Below are the code and all the weights of a small trained network. Each question names an input and a target symbol and asks about switching units off, where a switched-off unit gives its printed mean instead of its output.

import numpy as np


def w(rows, s, z=0):
    codes = np.array(rows[::2]) - 128.0
    scale = np.full(codes.shape[1], s)
    scale[-1] = z or s
    return codes * scale


def f(y):
    return np.maximum(y, 0)


def softmax(a):
    e = np.exp(a - a.max(-1, keepdims=True))
    return e / e.sum(-1, keepdims=True)


def log_softmax(a):
    a = a - a.max(-1, keepdims=True)
    return a - np.log(np.exp(a).sum(-1, keepdims=True))


def net(x, mask):
    ids = ['ΓΘΞΣΦβδεημπψ'.index(c) for c in x.split()]
    T = len(ids)
    res = E[ids] + P[:T]
    u = 0
    for l in range(3):
        r = res
        for j in range(3):
            rows = slice(2 * j, 2 * j + 2)
            q, k, v = (r @ M[l][rows].T for M in (Q, K, V))
            z = softmax(np.where(np.tri(T) > 0, q @ k.T / 2**0.5, -1e9)) @ v
            o = O[l][rows]
            res = res + np.where(mask[u + j], z, o[:, -1]) @ o[:, :-1]
        u += 3
        y = f(res @ A[l][:, :-1].T + A[l][:, -1])
        res = res + np.where(mask[u : u + 4], y, B[l][:, -1]) @ B[l][:, :-1]
        u += 4
    return log_softmax(res[-1] @ U[:, :-1].T + U[:, -1])


Q, K, V, O, A, B = {}, {}, {}, {}, {}, {}
E = w([
[164,139,104,192,218,96,78,78,134,130],'Γ',
[131,132,90,133,107,153,68,205,48,165],'Θ',
[2,166,137,82,182,113,143,169,201,136],'Ξ',
[107,121,62,131,86,95,150,158,11,136],'Σ',
[83,135,153,237,197,123,82,111,170,147],'Φ',
[196,118,44,153,114,196,118,107,95,238],'β',
[125,161,93,156,123,92,88,88,87,157],'δ',
[135,83,113,108,149,122,159,43,127,72],'ε',
[123,66,134,143,132,153,157,133,98,200],'η',
[129,75,140,178,118,130,93,106,113,79],'μ',
[121,98,75,48,94,141,204,30,174,212],'π',
[188,42,117,103,171,127,107,118,108,116],'ψ',
],0.018)
P = w([
[247,163,72,123,200,148,133,114,118,71],'0',
[129,172,129,133,71,140,210,135,199,141],'1',
[101,119,157,122,187,106,178,43,94,92],'2',
[161,80,81,89,121,40,160,161,121,42],'3',
[108,139,115,122,59,173,35,163,109,131],'4',
[53,97,147,135,208,123,202,65,69,117],'5',
],0.013)
Q[0] = w([
[83,66,133,156,213,114,200,115,75,161],'0.h0',
[92,172,157,85,165,242,128,81,98,102],'0.h0',
[160,114,97,115,100,87,100,168,147,144],'0.h1',
[166,131,172,125,105,103,106,111,210,117],'0.h1',
[136,76,146,145,108,140,111,160,121,2],'0.h2',
[103,98,46,102,84,139,105,200,113,118],'0.h2',
],0.0085)
K[0] = w([
[205,172,147,96,189,160,191,159,137,128],'0.h0',
[213,125,101,80,255,99,106,79,73,115],'0.h0',
[144,190,108,133,46,152,98,123,75,138],'0.h1',
[140,136,53,131,115,89,142,143,86,122],'0.h1',
[134,128,172,111,97,144,118,154,151,105],'0.h2',
[78,89,130,132,54,142,116,141,114,122],'0.h2',
],0.0096)
V[0] = w([
[10,162,170,212,53,140,33,170,178,21],'0.h0',
[169,151,103,214,186,35,2,155,84,167],'0.h0',
[108,84,224,87,109,141,56,73,163,137],'0.h1',
[88,20,134,134,10,62,128,147,170,97],'0.h1',
[105,145,67,145,146,202,135,189,77,88],'0.h2',
[150,181,193,188,152,86,167,101,69,239],'0.h2',
],0.0057)
O[0] = w([
[174,78,89,113,106,139,134,93,202,100,63],'0.h0',
[130,244,142,99,200,88,177,114,145,166,255],'0.h0',
[74,71,184,94,171,59,171,168,165,143,70],'0.h1',
[163,189,80,47,173,93,101,199,153,142,17],'0.h1',
[134,165,207,208,60,150,175,97,168,108,181],'0.h2',
[2,68,47,134,90,80,129,133,132,118,152],'0.h2',
],0.009,0.0067)
A[0] = w([
[139,164,148,81,39,155,76,142,169,194,102],'0.n0',
[179,168,51,97,129,174,121,42,55,196,151],'0.n1',
[207,124,84,145,171,60,170,242,179,180,205],'0.n2',
[174,67,212,118,119,198,117,122,247,253,250],'0.n3',
],0.0063,0.0022)
B[0] = w([
[80,94,79,56,16,99,196,215,109,79,157],'0.n0',
[186,99,241,185,118,83,162,140,121,96,254],'0.n1',
[62,69,156,54,147,23,248,84,166,95,138],'0.n2',
[2,61,201,158,25,147,99,127,86,136,166],'0.n3',
],0.0079,0.0071)
Q[1] = w([
[158,224,206,130,99,39,182,94,101,156],'1.h0',
[85,154,178,238,132,27,221,96,94,35],'1.h0',
[110,32,109,110,141,122,212,153,50,112],'1.h1',
[80,112,123,172,56,136,108,66,107,85],'1.h1',
[170,221,120,140,117,178,156,96,179,147],'1.h2',
[105,118,3,164,49,36,132,135,156,59],'1.h2',
],0.0054)
K[1] = w([
[149,165,86,159,134,120,45,179,115,53],'1.h0',
[26,157,101,85,126,128,89,165,162,52],'1.h0',
[150,124,111,227,96,145,253,122,160,109],'1.h1',
[96,108,95,112,119,144,56,97,174,187],'1.h1',
[92,110,114,91,172,87,106,167,144,213],'1.h2',
[62,124,30,52,90,250,55,156,65,188],'1.h2',
],0.0065)
V[1] = w([
[79,75,151,173,1,151,185,105,78,190],'1.h0',
[144,129,153,73,199,141,130,102,121,182],'1.h0',
[62,81,110,77,205,54,247,142,121,105],'1.h1',
[96,157,120,143,101,187,137,150,142,220],'1.h1',
[212,138,77,89,38,204,78,221,50,121],'1.h2',
[73,60,129,126,205,190,174,145,122,66],'1.h2',
],0.006)
O[1] = w([
[43,104,120,103,175,148,136,166,124,158,246],'1.h0',
[70,86,113,145,160,156,127,155,120,167,66],'1.h0',
[155,130,163,65,119,116,130,141,72,54,73],'1.h1',
[145,131,166,199,148,86,134,198,109,79,137],'1.h1',
[138,173,136,103,101,81,79,90,143,202,43],'1.h2',
[126,83,87,158,95,254,138,137,162,140,103],'1.h2',
],0.0096,0.011)
A[1] = w([
[126,90,219,166,79,165,186,103,186,193,197],'1.n0',
[168,153,122,103,191,164,33,128,119,118,213],'1.n1',
[191,146,86,177,149,146,101,133,192,148,203],'1.n2',
[109,141,113,78,1,144,185,188,149,174,7],'1.n3',
],0.0062,0.0017)
B[1] = w([
[140,111,71,113,167,95,46,181,114,117,255],'1.n0',
[203,146,51,147,166,107,254,180,120,105,136],'1.n1',
[151,84,109,147,206,101,100,232,208,44,167],'1.n2',
[174,155,116,107,56,176,198,219,132,92,188],'1.n3',
],0.0093,0.0076)
Q[2] = w([
[84,124,152,102,178,112,197,55,85,169],'2.h0',
[109,187,191,123,195,109,133,89,84,184],'2.h0',
[113,158,115,146,70,100,77,110,90,88],'2.h1',
[35,95,89,91,122,2,186,123,125,67],'2.h1',
[201,101,8,140,71,190,128,67,203,161],'2.h2',
[85,176,107,93,135,85,112,90,109,148],'2.h2',
],0.0059)
K[2] = w([
[132,47,152,114,166,178,80,104,108,129],'2.h0',
[240,161,88,173,216,47,191,152,152,199],'2.h0',
[130,182,117,167,55,233,92,150,28,95],'2.h1',
[102,230,19,243,140,169,186,82,77,215],'2.h1',
[51,64,200,89,23,210,118,46,103,169],'2.h2',
[56,175,77,85,94,253,109,227,83,145],'2.h2',
],0.0046)
V[2] = w([
[124,140,148,196,150,93,126,254,140,144],'2.h0',
[80,118,186,157,107,134,172,128,96,190],'2.h0',
[156,132,150,157,79,107,86,179,145,121],'2.h1',
[140,175,110,113,205,112,133,108,99,142],'2.h1',
[95,39,153,159,107,155,235,150,99,113],'2.h2',
[177,122,133,129,137,140,136,77,105,164],'2.h2',
],0.0062)
O[2] = w([
[184,111,64,72,119,159,157,97,177,210,253],'2.h0',
[59,217,116,182,156,106,166,88,111,116,138],'2.h0',
[181,168,124,175,124,86,96,70,51,231,139],'2.h1',
[94,141,255,44,15,90,134,203,186,155,157],'2.h1',
[170,212,140,169,76,156,124,182,103,228,151],'2.h2',
[106,136,68,89,206,193,157,214,56,190,124],'2.h2',
],0.008,0.017)
A[2] = w([
[212,69,154,84,123,109,39,130,172,148,41],'2.n0',
[207,74,150,102,103,189,160,113,70,206,122],'2.n1',
[32,162,159,149,216,54,156,83,46,125,6],'2.n2',
[128,130,141,119,131,255,183,139,133,45,246],'2.n3',
],0.0059,0.0024)
B[2] = w([
[70,173,138,100,12,126,113,127,103,48,171],'2.n0',
[114,134,223,114,211,105,138,153,90,133,225],'2.n1',
[201,140,105,124,67,168,107,187,142,145,243],'2.n2',
[118,125,135,64,154,89,94,41,99,130,254],'2.n3',
],0.011,0.0081)
U = w([
[154,98,113,105,30,255,74,73,88,175,202],'Γ',
[151,96,97,185,160,100,140,100,66,179,3],'Θ',
[81,121,117,103,128,131,103,171,72,155,41],'Ξ',
[105,156,186,150,94,36,105,92,137,146,157],'Σ',
[248,105,61,96,179,114,197,143,208,140,134],'Φ',
[181,232,37,86,130,156,141,137,111,138,70],'β',
[99,71,150,98,146,77,48,131,68,133,133],'δ',
[93,236,111,90,181,120,154,193,109,57,77],'ε',
[54,155,71,179,176,107,99,173,97,108,252],'η',
[149,127,129,123,69,117,162,230,153,67,86],'μ',
[71,158,229,188,131,137,221,20,102,121,182],'π',
[100,179,114,197,80,124,212,118,84,87,171],'ψ',
],0.0055,0.0033)

Each question gives the input, a string of symbols that net reads in full, and the target symbol t.
The units are the heads (2 rows each of Q, K, V and O) and the neurons (one row each of A and B). Each row of codes is followed by its name. A weight is (code - 128) times the scale printed after its matrix; where a second scale follows, it is the last column's (O, A, B and U).
mask holds one flag per unit, layer by layer, with each layer's heads first. A switched-off unit (its flag False) gives its mean, the last column of its rows in O or B, instead of its output. The means were averaged over made-up inputs and are rounded, as every weight is.
A unit's drop is (log p(t) with every unit on - log p(t) with that unit switched off) / (log p(t) with every unit on - log p(t) with every unit switched off).
The circuit of an input: a set's keep is (log p(t) with only the set's units on - log p(t) with every unit switched off) / (log p(t) with every unit on - log p(t) with every unit switched off). Starting from the 12 units with the biggest drops (on a tie, the unit counted first), units are removed one at a time, each time the one whose removal leaves the highest keep (on an exact tie, the one counted first), for as long as the keep stays at least 0.8.
circuit, biggest first: the units of the circuit, biggest drop first
k most important neurons: the k neurons with the biggest drops, biggest first
k most important neurons of layer l: the k neurons of layer l with the biggest drops, biggest first
input Ξ Φ Φ, target Θ: circuit, biggest first -> (0.h0, 2.h1, 0.n3, 1.h0)
input Φ Φ Φ μ, target Φ: circuit, biggest first -> (0.n3, 0.h0, 0.h1)
input δ Σ Ξ, target μ: 3 most important neurons -> (2.n2, 0.n1, 2.n3)
input Σ Θ δ, target Σ: circuit, biggest first -> (0.h1, 1.h2, 2.h1)
input β Φ ε, target β: 3 most important neurons -> (2.n2, 0.n1, 0.n3)
input Θ Γ Ξ, target Φ: 2 most important neurons of layer 1 -> (1.n2, 1.n0)
input Ξ β δ Φ Γ, target Φ: 2 most important neurons of layer 0 -> (0.n3, 0.n0)
input β Θ Φ ε, target Σ: circuit, biggest first -> (1.h2, 0.h0, 2.h1)
input ε ψ Φ ψ ψ, target δ: 2 most important neurons of layer 0 -> (0.n3, 0.n2)
input Σ Φ μ, target Σ: 2 most important neurons -> (0.n1, 1.n0)
input Θ Θ δ π, target Σ: most important neuron -> (0.n0)
input μ η Θ Σ β Σ, target δ: 2 most important neurons of layer 2 -> (2.n1, 2.n2)
input β ε Φ, target β: circuit, biggest first -> (2.n2, 0.n1, 0.h0, 2.h0)
input π Θ Φ, target Γ: circuit, biggest first -> (2.n2, 0.h0, 2.n1)
input Φ Θ Σ, target π: 2 most important neurons -> (1.n2, 2.n1)
input Φ β Σ μ, target Θ: most important neuron -> (1.n3)
input Γ Γ μ Φ, target π: 3 most important neurons of layer 1 -> (1.n0, 1.n2, 1.n3)
input Θ β Φ Σ, target Θ: 2 most important neurons of layer 1 -> (1.n2, 1.n3)
input δ μ Φ Φ ψ δ, target μ: 3 most important neurons -> (2.n2, 0.n1, 2.n3)
input β μ Φ β, target μ: 3 most important neurons of layer 1 -> (1.n0, 1.n2, 1.n3)
input Γ Θ Φ Φ Γ Φ, target ε: most important neuron -> (2.n2)
input Θ Γ μ Θ Φ Φ, target Φ: 2 most important neurons -> (2.n2, 1.n2)
input μ β Φ, target δ: 2 most important neurons of layer 0 -> (0.n1, 0.n0)
input Θ Ξ Φ Θ β ψ, target Φ: 4 most important neurons -> (1.n2, 0.n3, 0.n1, 2.n2)
input ε Φ Φ μ, target Φ: 2 most important neurons of layer 0 -> (0.n3, 0.n1)
input Φ Φ Θ Φ Θ Σ, target π: 2 most important neurons of layer 1 -> (1.n2, 1.n0)
input Φ ψ Σ Φ ε, target π: 2 most important neurons of layer 1 -> (1.n0, 1.n2)
input ε Φ Φ η, target Φ: most important neuron of layer 1 -> (1.n0)
